The units form a tree under 0. A name lists the branches taken from the top; the branches are $ % !. The symbol § goes to the parent.

Start here and follow the symbols in turn, left to right. Where do you end up?
Answer with the unit's row, about right, then its name.
-175 33 -125 -58 88 -67 -102 -136 -2 154 121 32 20 -1 -11 -98 297 71 101 61 -161 -21 65 218 -21 89 -34 -115 196 271 115 -27 134 21 -226 -132 -7 -63 1 -2 -110 148 -60 -306 90 -75 58 186 45 -28 100 21 -90 84 -152 17 -148 -70 125 191 59 -37 -138 -156 31 73 -25 93 10 -130 -35 45 -188 198 -134 -125 74 -1 -122 42 28 -132 -97 -205 -260 199 363 179 131 137 -263 -193 36 49 -46 -26 -58 2 -59 -147 -58 82 102 164 165 -101 29 191 -237 26 72 96 137 -54 -107 -292 -194 99 8 -270 -181 120 106 -146 42 139 71 -56 54 38 202 -100 143 165 116 -257 -71 74 298 121 -24 136 118 -4 227 171 45 144 -32 -240 -64 -143 103 -160 234 -18 -102 84 -168 40 44 -5 -48 29 45 -97 22 153 -123 -171 -192 2 58 147 114 -54 -36 -110 32 68 -19 11 54 -206 7 27 -116 -49 -90 -226 133 -149 -106 160 -113 -209 18 141 -31 -146 -148 61 -59 141 149 26 1 -262 -104 -226 -49 114 143 153 -46 -158 -311 -202 176 -6 178 47 -54 -356 38 69 138 344 107 54 -215 171 90 94 -23 -22 73 36 -349 -68 228 131 -282 -31
§: -61 96 -83 86 265 -113 1 -21 69 146 44 -203 66 157 -25 -123 111 146 -15 -202 -61 -156 148 199 -98 27 -121 -124 219 116 12 -22 32 113 4 -37 248 -274 62 -1 -78 93 -31 -208 -92 -164 -51 354 115 33 56 74 -106 172 -144 102 -177 -15 -54 328 9 -205 -35 -196 -120 68 -159 -37 149 -203 13 33 -132 -126 -67 -7 13 174 -40 -5 132 -276 23 -150 7 -32 223 117 11 -49 -245 -230 17 45 -11 -13 -211 -101 -107 -229 -187 116 46 70 51 -67 31 172 8 50 56 84 168 -135 -43 -95 -40 118 -133 -178 -128 62 27 -35 40 -3 209 -20 126 -27 197 -75 154 -16 31 -123 -45 189 177 116 121 88 59 72 237 113 193 275 -69 -193 3 -38 -51 -231 70 -47 -137 164 -97 -15 32 97 -20 60 -39 -2 -157 115 -94 -146 143 91 -31 146 191 -59 -34 96 -98 4 -240 123 -62 -250 10 -55 20 125 -125 -21 195 223 -114 97 -29 -104 45 -41 -75 33 -68 -77 73 82 144 -183 -19 -268 -52 -8 -61 258 169 -138 -142 -58 -156 -147 216 16 16 12 -43 -209 -61 122 -61 229 0 254 -113 186 103 0 18 37 65 -113 -260 -28 -17 76 -160 -39 !-!-%
111 159 -17 -66 -125 273 15 -100 24 32 -133 165 -65 36 53 202 25 -4 10 -34 -93 -6 27 -124 -38 -97 114 21 75 -73 -62 148 55 -95 247 -107 -65 122 180 -112 229 104 236 -9 -19 -91 34 -36 -92 -149 -251 -137 128 9 51 111 202 225 -45 -332 -15 -99 289 330 27 141 4 203 -278 102 142 -12 -88 -145 210 -42 -47 149 75 66 -53 248 -2 -5 27 -25 -77 -125 -212 49 -16 140 -205 -80 171 129 146 27 145 -17 -63 -2 -243 -109 35 256 -16 -90 -95 44 -84 91 -160 136 184 -76 44 -234 3 22 206 -289 101 -52 41 -51 -89 -28 -45 176 194 19 50 -145 27 168 6 -182 -99 -187 -54 -161 -162 50 37 -26 89 61 -233 -77 128 -8 -108 -72 -123 -161 129 -118 226 -215 -14 29 75 118 -26 208 8 -156 -107 -77 -41 -229 83 -30 -56 50 1 -103 243 115 -78 -67 230 213 -79 -37 221 -165 189 -61 -233 0 12 -23 -96 187 9 -14 -200 -50 268 114 45 -29 -59 -164 -112 146 229 -90 -144 -149 -314 -21 1 58 12 163 -166 -79 -80 -22 -120 100 -34 139 -198 -195 183 -29 -32 -43 162 133 -51 97 126 123 79 28 116 -303 130 -47
§: 6 147 -30 -115 20 123 76 -36 -147 -68 11 93 -38 205 -92 56 -38 -219 71 -63 -28 17 -59 -71 -135 -43 227 148 98 -35 63 113 -174 -140 197 -112 -38 92 161 -62 276 182 80 68 7 141 63 -137 41 -157 -68 -149 205 -185 6 105 356 91 -9 -216 -29 45 218 337 -36 -55 3 145 -109 -126 46 54 95 -23 221 -193 -205 168 100 24 -106 168 -89 22 86 -108 -245 -110 -12 48 32 46 -286 -22 79 -198 90 -138 41 118 -35 98 -199 -49 114 269 63 49 55 130 -116 -50 -167 175 150 50 91 -133 -102 -26 196 -41 -64 6 16 -217 -75 -42 27 72 89 281 -58 -137 -64 233 124 66 -96 -55 29 -68 -166 -82 -40 -117 -79 173 -301 -147 0 0 -102 -185 -237 -77 90 -64 174 -215 24 204 65 -65 -99 177 44 29 30 -93 -12 -120 -6 -81 -17 -48 -7 -137 208 -58 19 -44 317 150 -122 49 205 -136 69 149 -111 100 -150 34 -90 205 43 -114 -186 -75 159 29 72 -96 -64 -204 -111 261 143 -17 -107 -122 -169 60 -148 132 37 126 -83 -44 36 3 -83 50 -166 -3 -247 -202 124 -115 156 -202 175 166 -60 146 79 227 -78 19 2 -118 218 -93 %-$-%
23 -35 -77 158 -84 -277 -90 15 230 -124 -166 91 -59 -50 -42 -195 -207 -57 -23 72 200 -152 151 46 141 4 -73 -91 28 -72 -83 -191 12 31 -7 158 143 137 -237 193 -71 79 -161 80 169 35 50 38 169 133 10 -18 136 -123 56 18 -14 105 81 -92 -26 83 -61 -159 57 -212 -156 17 -172 55 -217 -183 -75 -50 -183 60 -21 -326 -46 -99 -109 16 -201 59 148 -72 127 -90 -84 -125 191 -25 -205 -178 -97 73 -95 -28 -133 -253 2 -26 32 -10 -265 -88 52 -117 11 -181 -56 3 -6 125 -272 133 115 175 137 218 -37 -198 -84 -24 63 -142 -45 328 -136 5 -137 94 94 -14 -209 -82 -48 6 -239 23 78 83 190 -185 116 19 71 -343 327 43 -155 58 -231 153 90 -53 -86 82 -138 75 243 -290 35 286 -234 -25 100 18 -182 108 47 -78 -307 -49 77 163 35 131 127 -180 16 -18 -164 -167 -14 -16 37 -94 139 -138 206 31 -24 45 87 3 -78 118 110 333 89 273 44 -41 -164 86 36 232 -247 -90 119 -57 130 -97 164 75 -61 11 -181 142 -50 200 290 202 155 -132 -32 249 2 19 -68 -79 -123 -69 -45 71 -164 -165 167 41 -255 112 95 -58
§: 35 -57 7 -33 54 -66 53 134 84 -65 -259 -191 -102 -120 -179 -16 -10 -176 -76 -10 154 -101 236 237 247 9 10 53 116 -127 -112 -245 -155 -52 41 115 -32 182 -67 157 44 74 -180 178 62 266 -1 6 171 80 125 143 -109 -145 64 26 22 153 -53 -272 -72 -8 -25 -126 161 -138 -191 -137 75 -1 -164 -237 30 14 -46 -45 -203 -153 -49 -184 -21 -258 -114 -96 45 -79 176 -116 10 -237 293 -146 -129 -28 -157 -14 -27 28 -111 -115 -64 58 82 55 -309 -16 174 -27 124 -12 -20 104 -13 127 -97 328 195 170 -57 166 48 -158 -116 267 34 -209 -182 432 -109 76 -186 157 -169 -7 -308 -54 96 1 -281 48 -110 215 82 2 92 191 -31 -199 208 95 -81 -125 -41 184 127 -33 -106 -122 30 -46 0 -133 192 39 -28 -59 -87 121 -4 96 28 -137 -242 30 62 77 -156 170 122 -136 184 13 66 -16 37 -47 30 -78 177 -66 86 120 -39 12 222 66 131 81 236 189 106 184 -64 -189 -200 51 -58 227 -72 127 3 23 -156 -103 212 -44 116 57 -69 239 201 6 152 171 -97 -39 -123 186 -71 -112 -56 86 -181 28 61 -120 -223 -100 16 172 -301 -191 11 -102 $-!-$
24 77 6 25 -12 123 -127 96 -159 -249 197 150 16 -104 14 141 25 -103 81 -95 97 -57 -33 -45 52 -155 -37 164 21 45 -86 61 -92 -168 83 40 -40 124 26 -96 253 184 -43 204 -71 -56 1 -65 92 -168 -212 -30 120 -88 114 -17 219 219 -73 -214 36 -51 218 298 31 66 260 6 -243 70 -27 85 11 -61 246 -41 -137 72 -65 14 -88 234 3 111 87 -36 -109 -115 -71 -115 -33 54 -26 -18 102 -78 242 -61 118 145 -149 138 -117 -23 126 113 38 -169 -118 -76 -169 -52 -132 285 197 57 158 -77 -334 57 245 -145 3 -108 -100 -263 -124 6 -8 10 128 37 -68 -223 -8 86 17 -40 -52 -185 19 -182 -119 58 -58 -110 -140 -74 -179 119 35 130 -211 29 -162 -261 248 -128 34 -71 51 -45 81 90 40 149 204 -105 142 -72 170 -223 36 -171 20 -68 -6 -90 191 38 -69 -189 188 145 155 -50 29 -235 166 5 -51 24 -169 34 -7 201 -154 198 -155 94 196 -191 -1 -202 77 68 -7 312 195 -163 -25 -69 -111 145 -123 177 172 86 -198 -18 -94 -96 -291 41 37 78 17 -202 36 -74 -36 -31 67 62 -64 70 117 170 34 32 110 -243 78 -161
§: -9 175 -52 104 38 205 12 104 -273 -99 -59 211 89 -48 -117 44 -221 -78 30 -96 199 -180 -153 -56 90 -15 -27 9 36 128 -155 -76 -82 -101 224 -31 -68 8 162 -179 200 6 -50 82 -225 165 12 -154 125 -131 -70 38 225 -16 217 -118 206 163 -165 -173 65 -160 146 176 151 -73 128 -10 -115 29 -71 143 -64 -49 83 -77 -163 6 14 89 -108 89 56 102 187 -173 -171 -259 9 -15 -14 45 -131 -205 83 65 -29 -83 99 109 -197 -65 -214 -38 86 438 -14 -112 38 -50 37 25 17 138 115 47 113 -66 -61 9 350 -10 -38 46 -160 -146 -74 -135 6 -92 234 39 92 -148 -109 180 -120 176 -247 -283 92 -261 -159 277 68 -141 -152 13 -275 47 36 -14 -212 -123 -114 -215 143 -71 92 -325 16 54 -4 61 -10 181 26 -142 69 -105 165 -188 15 -195 10 -160 -153 -196 86 74 -203 -39 138 148 41 43 186 -259 58 147 -15 56 66 -67 152 209 -112 -38 -46 95 9 -87 251 -195 70 76 7 160 139 -117 -138 -243 -37 47 -210 155 341 80 -284 -117 51 -104 -28 91 24 -47 -120 -240 -43 12 107 -26 150 56 -56 100 14 42 82 96 29 -133 63 63 %-$-!
72 20 217 25 112 61 6 252 137 -115 -69 -8 -73 -116 -193 116 89 14 -78 105 36 73 -67 -7 74 -233 36 135 -113 -267 -45 -71 -64 28 -14 1 -1 299 -210 225 81 -153 -14 108 402 207 -124 -27 -148 13 -155 35 79 -108 154 -33 39 22 -30 -27 -89 -16 85 31 219 117 -15 -148 -90 130 -25 -77 18 -87 -165 25 -1 67 27 -107 -8 290 -146 -16 52 -29 -223 -239 -136 -186 76 70 69 23 140 -4 58 163 13 135 54 75 -115 -58 -267 146 84 -11 14 -12 16 -211 -28 23 -54 104 -140 -159 68 239 197 -194 -178 23 -107 -96 -290 102 -114 55 -173 -20 -180 111 -39 -142 216 -139 -140 40 -44 -103 -13 -204 -161 131 -141 -267 3 168 52 63 -55 174 159 113 124 -57 -23 -62 57 -148 29 71 -97 -134 -45 -111 134 320 41 -105 -177 -97 -192 40 226 113 63 44 303 -90 64 33 64 -27 -69 -15 97 -23 -38 51 56 -214 79 53 10 16 15 206 147 -46 -106 -141 -88 24 142 147 132 -26 55 23 -28 83 205 -58 -39 169 -87 31 -51 178 223 80 -58 -81 -104 52 83 -120 -26 -145 -160 -171 163 -209 -31 -24 96 177 -238 -144 22 -184
§ % § !: 117 -162 158 -40 63 -151 155 280 34 -118 18 2 19 -152 -244 167 34 67 -100 90 8 27 -34 -31 46 -185 -43 171 -9 -231 -3 -74 169 -54 118 40 -123 297 -156 118 -50 -162 62 163 154 190 -144 -50 -120 -66 -157 -7 87 -152 158 160 46 100 -20 11 -138 -87 94 -26 179 -10 118 -298 -68 31 14 -123 76 -75 -171 166 53 -14 -81 30 -54 143 -173 11 102 76 -22 -67 -141 -188 286 155 102 -1 61 -103 -152 40 95 147 62 59 49 -47 -206 52 19 115 -80 -14 39 -389 -74 62 -40 9 106 -27 -74 118 140 -100 -41 92 154 -160 -364 98 -167 162 -88 32 -86 13 -65 -72 281 -221 -122 -20 -51 44 -138 -74 -168 -23 -126 -359 64 163 -29 -2 -63 227 60 48 59 -91 234 -66 101 -112 42 -14 24 -119 162 -111 71 198 50 -154 -226 -70 -138 3 118 137 -96 13 288 -239 -169 -5 -47 41 -65 6 81 -75 -87 -20 134 -136 56 195 -5 61 77 92 101 2 -248 -77 -83 22 32 142 80 -57 77 18 -35 -15 106 -100 23 204 -27 -79 -26 232 77 336 -107 109 -75 -62 95 2 -14 -1 -259 -150 130 -101 -224 -74 176 110 -121 -9 24 -194 $-%-$-!
157 -5 -49 148 194 37 -101 -14 -97 197 188 -119 -88 -12 92 57 34 161 -201 10 -29 15 -164 16 14 -92 -142 14 254 64 108 307 335 41 -154 -333 84 -7 82 111 -14 -274 41 150 98 -40 29 -62 20 36 -62 31 -25 139 24 106 132 -58 -273 234 58 -275 8 114 -22 4 141 -138 -148 -19 1 59 -71 -132 -81 -44 44 161 169 -44 89 74 -218 -219 -45 146 -90 -30 16 -82 -301 -115 -91 -136 118 -90 -60 48 -7 48 -108 225 -79 -158 118 28 -166 2 -158 13 -171 -162 27 -40 25 -346 -153 27 -52 -163 -62 -12 35 -75 68 -94 -52 -243 15 55 37 -252 111 154 176 -36 147 -157 172 -273 -9 129 34 68 194 13 -41 43 -130 31 111 -52 129 -44 -21 -44 273 1 5 83 -28 176 -120 89 -113 -126 -177 42 18 -192 209 9 70 -136 101 -136 97 -177 94 98 51 -192 -72 61 -94 118 -115 -125 -287 108 -118 52 -207 -39 -88 10 -53 -182 -129 -26 68 -221 132 239 211 -210 115 -181 65 -83 -6 90 158 28 11 -28 -36 32 139 52 39 10 -138 -86 -111 4 216 -141 234 43 -261 -62 42 -150 -4 -60 5 -45 -91 -2 94 85 -170 116
§ §: -50 -160 151 -39 -137 15 -104 -54 0 155 149 -166 288 136 13 72 -40 21 -73 47 -146 44 124 143 -56 19 -65 -93 70 56 -88 133 116 126 -193 -153 55 -159 101 137 -119 -147 -59 -3 -18 43 -44 118 105 200 137 78 -243 261 -160 118 -97 -289 39 339 83 -11 104 -151 -86 5 52 -130 284 -100 24 -87 46 -62 -109 -23 212 156 91 146 150 -270 161 -2 -91 58 -51 58 60 27 -13 -29 203 -38 -82 -33 -96 147 -29 -15 -165 7 98 -197 140 -46 -14 159 58 143 -50 109 14 -138 -65 -257 -118 110 -124 -151 -133 336 -123 108 63 40 100 -237 48 107 -26 -265 61 87 145 37 7 69 304 -102 85 157 73 -131 -54 117 -26 231 62 61 -20 -160 135 31 105 132 -111 3 118 93 -170 121 -124 -59 58 68 -127 46 -256 -135 -68 54 157 4 197 -71 47 -67 -82 -27 -88 3 -80 18 5 -72 -180 93 -251 92 -26 -35 105 50 78 -175 30 -278 -90 -23 -119 -192 -47 46 103 -116 39 -301 -99 250 156 20 142 -92 -75 -67 -57 2 176 101 13 -55 -75 -168 -73 -86 -15 13 -29 71 61 20 -46 -39 157 -122 65 -10 -180 90 21 143 -103 208 !-%
110 -43 -6 -175 51 39 66 172 -9 80 -233 -106 -23 1 -43 178 159 127 31 -9 49 -64 312 186 206 -65 -109 -46 79 -210 1 -123 -87 -182 7 -193 50 153 -218 135 64 131 -220 -49 205 71 259 128 147 -42 -50 -75 86 -130 -106 26 133 -23 -105 -40 -97 -78 -116 25 63 139 -56 -74 -48 -53 -112 -111 -108 82 -27 12 -48 -176 -8 -152 17 9 -73 -195 50 -63 39 -21 3 -295 125 -250 -363 -18 -65 -36 -13 -141 -86 -81 -36 63 -67 -112 -256 -108 239 24 121 -90 -48 -177 -120 -33 -52 265 169 89 102 46 31 -75 2 132 184 -131 -180 159 -47 147 -194 -28 95 -35 42 38 73 13 -226 79 -114 96 50 -166 -77 174 80 5 31 -87 -10 -51 -110 47 -92 -173 -18 -60 105 -356 -159 -211 101 157 -39 -168 -38 77 -170 82 -18 -175 -125 131 -38 147 168 -85 -64 25 12 -1 35 -61 -66 -17 31 -182 65 49 -34 91 -259 65 101 137 -24 -135 67 163 91 -16 58 -154 -142 248 105 69 8 90 68 -284 -5 -85 311 2 20 153 17 88 211 -27 -61 189 4 33 -221 195 -120 56 -140 23 -146 -41 30 -56 -109 -241 -132 179 -182 -62 193 -110
! §: 38 -32 -61 74 120 -2 -22 81 66 -50 -288 -31 -71 17 -104 135 13 -32 -60 -31 158 -50 207 195 181 -80 60 -80 146 -205 8 -86 134 -221 36 -63 98 252 -144 178 323 162 -257 17 263 -48 46 55 115 74 -4 47 16 -218 5 56 125 110 -93 -228 -23 -17 -68 -77 14 47 -85 33 -137 -63 -91 -164 -154 54 -135 -27 -103 -172 65 -80 -12 -125 -137 -298 60 -52 -79 -62 -58 -161 15 -263 -222 -200 81 32 36 -1 62 -23 -87 113 -45 -64 -251 -80 154 108 -45 5 -67 -212 34 53 73 156 171 124 9 -88 140 -203 27 29 169 -257 -220 160 118 206 -77 5 -21 -130 -49 -10 -34 62 -166 131 -17 31 123 -202 73 286 39 -81 201 -90 14 25 85 -74 -80 -70 -39 -87 38 -363 -27 -67 100 114 52 -116 33 -1 24 136 -70 -81 -218 75 -90 191 96 49 75 -211 37 -163 24 -49 -34 -113 49 63 106 -26 -42 66 -252 -47 31 129 20 6 81 85 106 14 30 1 -206 107 187 127 -21 93 14 -154 -2 19 223 62 -4 75 85 214 236 132 19 186 4 71 -148 192 -38 94 -187 144 -215 -151 41 -165 67 -120 -22 129 -260 -128 20 -119 $-!-%
-25 -155 127 104 -82 -51 223 14 -176 -90 -107 -91 -26 -103 -114 109 -133 10 -133 -14 59 -20 12 220 48 -48 116 -11 -103 -22 -182 -268 111 7 -22 -61 127 34 44 199 47 67 -25 22 114 291 -88 -43 152 88 228 96 22 7 -46 32 67 -71 157 105 -30 100 31 -57 110 26 -71 -308 172 -58 -92 -57 71 -22 -120 34 4 -118 -54 -32 161 -214 226 -67 252 34 -72 -130 78 -86 283 -93 49 -173 -51 132 -70 -116 -78 -13 193 -33 92 -124 -311 -31 44 77 11 20 60 -198 -128 -296 -101 -73 48 217 47 -5 73 189 -158 138 -60 -140 -15 28 20 117 -273 -86 -171 60 -82 -65 -11 59 -41 103 54 39 172 95 -222 -24 -201 -44 -12 323 52 -8 35 -77 -145 -45 -32 -164 66 -128 -80 -3 -63 143 -58 -128 -149 -134 -82 59 -83 31 221 19 -93 -22 282 106 96 -146 87 -23 -142 -202 91 -157 46 197 -166 131 -33 61 26 -30 145 -77 3 -192 295 66 -64 -81 -19 -89 46 -27 39 137 27 195 -14 -174 -66 -230 -13 -32 -58 89 -113 185 -61 -95 -35 233 -118 -223 -166 26 -225 7 4 -36 -437 176 190 -64 85 -15 -9 -148 -326 12 158 169
$ !: -36 -134 171 -3 17 -50 121 76 148 -48 -28 18 -36 -77 -170 180 -91 149 -116 86 49 125 -45 -3 80 -263 -41 149 -61 -250 -28 -89 15 17 -32 85 -20 250 -188 149 -59 -92 3 140 231 145 -60 -137 -64 164 -146 -83 14 -194 161 98 62 32 55 -84 -118 -45 61 58 159 -25 -59 -211 -84 44 112 -215 37 -158 -51 1 3 -167 48 -19 -62 224 -210 104 178 -40 -188 -165 -230 -175 186 78 121 -10 71 -86 -21 216 -11 52 61 -33 -16 -54 -153 173 -80 -31 66 -6 18 -221 -82 89 -93 4 -38 -48 -72 145 28 -71 -14 48 -40 -220 -234 133 -200 184 -120 -7 -111 55 -134 -40 221 -126 -25 -169 -72 -12 -11 -159 -48 15 -36 -424 120 63 80 57 5 269 -31 50 44 32 194 -134 49 -194 16 50 14 -36 42 -148 164 401 -55 -195 12 5 -211 37 161 96 -40 -26 196 -136 46 123 148 24 -154 92 53 -23 -114 -55 43 -77 30 192 -35 11 66 53 139 -90 -103 -138 -69 -90 151 50 -28 -98 -8 44 -92 173 101 49 -14 247 -157 46 18 232 79 251 -62 23 -118 81 44 -40 -27 51 -289 -59 48 -150 20 -19 116 39 -154 -30 122 -202 $-%-$-!
-139 -72 -85 148 72 -7 -126 -126 -2 6 137 29 191 100 87 -203 91 177 169 -92 -96 -47 -54 84 -35 93 -192 -202 -63 160 84 183 62 97 -175 15 60 -273 0 -120 -189 40 60 -160 -166 -301 48 173 3 33 142 49 -108 206 -188 -53 -334 -185 72 184 7 106 -274 -342 -177 -109 59 213 145 -91 21 112 -165 232 7 -39 157 -78 24 -52 115 -127 -35 -143 -147 113 252 251 100 206 -123 -44 24 20 -61 95 -101 10 -131 -71 155 32 6 85 188 -194 -37 28 -103 -54 89 176 53 -189 -35 -89 -123 87 69 -246 -174 70 -33 -10 83 104 238 -116 -1 -178 22 -117 227 102 31 -106 -84 16 273 -32 70 83 107 -66 -67 -13 106 251 276 -193 49 -77 79 -104 13 52 -173 71 -215 125 79 -93 -1 -57 122 -104 -19 13 -38 -160 -230 244 44 147 57 48 39 118 -202 -107 -185 74 -224 -225 21 102 -77 289 -51 25 154 -94 120 34 5 -184 2 72 -27 111 -181 92 -46 240 61 110 -39 -271 -157 -7 -27 124 153 -37 -51 21 9 -172 276 -22 -99 -68 39 -176 105 66 250 221 -129 158 -32 181 8 19 -208 -32 -46 -22 -161 -126 231 -2 -256 238
§ §: -147 -87 24 -156 90 20 -41 -229 -64 117 -33 23 52 85 63 -94 -91 -119 -191 -124 -216 -184 195 90 19 85 107 -100 96 233 95 30 -69 55 -153 -86 69 -224 -96 -22 23 17 -138 32 -101 9 56 200 241 13 106 102 -208 128 -200 41 -71 -165 2 159 -62 -20 70 -109 -96 -55 -93 13 350 -292 -23 76 -2 78 89 -10 -88 25 -87 -34 99 -263 105 -60 -76 83 122 215 164 -62 -94 -203 -5 -27 -151 -138 -137 23 -89 -255 -159 84 32 59 21 -139 135 176 110 155 95 230 -2 -180 -166 29 -8 110 -42 -307 -113 170 -154 136 -17 -30 204 -51 34 -11 121 -14 65 40 93 55 -95 167 210 182 77 183 117 -85 201 219 102 164 81 -53 -44 -30 14 51 169 14 -165 26 -54 41 -129 202 -136 -1 42 67 -162 119 -148 2 105 236 46 76 220 -11 -56 -19 -80 -165 -69 167 -122 -55 -94 44 -111 67 -75 110 220 10 55 48 -14 -322 89 -126 -36 -5 -161 -95 29 37 103 -27 -15 -360 -137 209 51 173 -72 29 -105 -70 -20 -43 248 75 98 -172 10 -282 -16 -102 -24 142 -85 -21 7 126 -113 -20 44 -20 43 -126 -258 120 3 184 -112 152 !-!
-169 140 10 -114 -17 -200 -110 -123 -13 30 178 -38 86 30 -36 -196 150 -27 301 38 -114 94 30 114 56 118 -64 -181 -89 48 89 237 -11 179 -157 -27 -74 -22 146 -181 34 -71 27 -238 -197 -265 75 122 70 15 203 -54 -264 164 -132 -114 -291 -188 107 21 30 95 -152 -319 -99 -57 -45 22 128 -36 56 60 75 68 -57 132 125 65 59 -47 -31 -72 59 150 28 140 127 260 111 150 -167 2 187 133 41 131 18 6 -84 -8 31 -34 94 56 117 -251 34 -58 31 127 42 168 -51 -80 96 -228 -198 39 44 -194 -134 78 -50 -79 36 195 146 -70 11 -13 372 63 138 20 153 -241 -3 -117 217 196 21 48 61 -161 -17 32 50 95 232 -252 -33 12 -33 -5 207 224 -130 226 -352 263 10 131 -81 -173 179 -48 -72 44 -138 -49 -78 152 -17 84 118 -73 90 -82 -54 -34 134 129 -60 -64 -4 112 -71 269 96 51 131 -116 135 -42 -186 -214 -48 42 -95 -184 -95 148 -45 319 -2 -30 -168 -358 -65 -27 203 223 167 136 -92 23 -127 -56 112 -26 -25 88 13 -125 -119 79 83 74 -48 150 157 -55 5 -10 226 63 -5 -158 31 -117 24 226 -296 10
§ $ § !: -209 -92 -31 -85 29 53 -33 -273 146 80 -75 -110 172 43 64 -173 10 -42 41 -51 5 156 -70 56 -98 149 84 -101 -62 148 163 59 -43 237 25 74 -109 -214 238 -1 -138 -128 150 -196 -136 -130 189 -87 -72 -52 155 -30 -109 231 82 -48 -215 -162 7 66 -31 116 8 -173 100 -14 -235 67 107 20 70 14 -6 24 -129 155 97 135 -23 3 71 -226 23 123 -133 78 114 76 72 202 -167 120 155 162 -2 89 -76 -164 -111 -13 -110 -13 303 222 220 -279 -126 -8 104 155 29 238 -57 -27 120 -85 -263 -27 19 -51 35 -8 247 -181 64 213 259 47 -88 -163 285 24 101 60 -88 -80 100 -126 179 146 15 -26 69 77 -47 -118 179 140 237 -195 -102 16 88 58 145 91 -83 62 -325 227 38 60 -182 -8 116 -56 -132 116 -55 -156 -21 249 -2 80 180 -236 -186 122 -54 103 139 38 -98 -170 -114 182 -28 126 61 -55 -30 -33 192 2 -40 -25 18 82 -75 -136 -263 110 -98 89 56 -175 -208 -253 -111 -107 32 210 57 24 49 -159 -172 -182 122 -64 -5 55 75 -220 -29 62 -69 62 -133 180 63 121 8 48 69 -22 -17 -101 2 -214 -65 53 -213 69 !-$-$-!
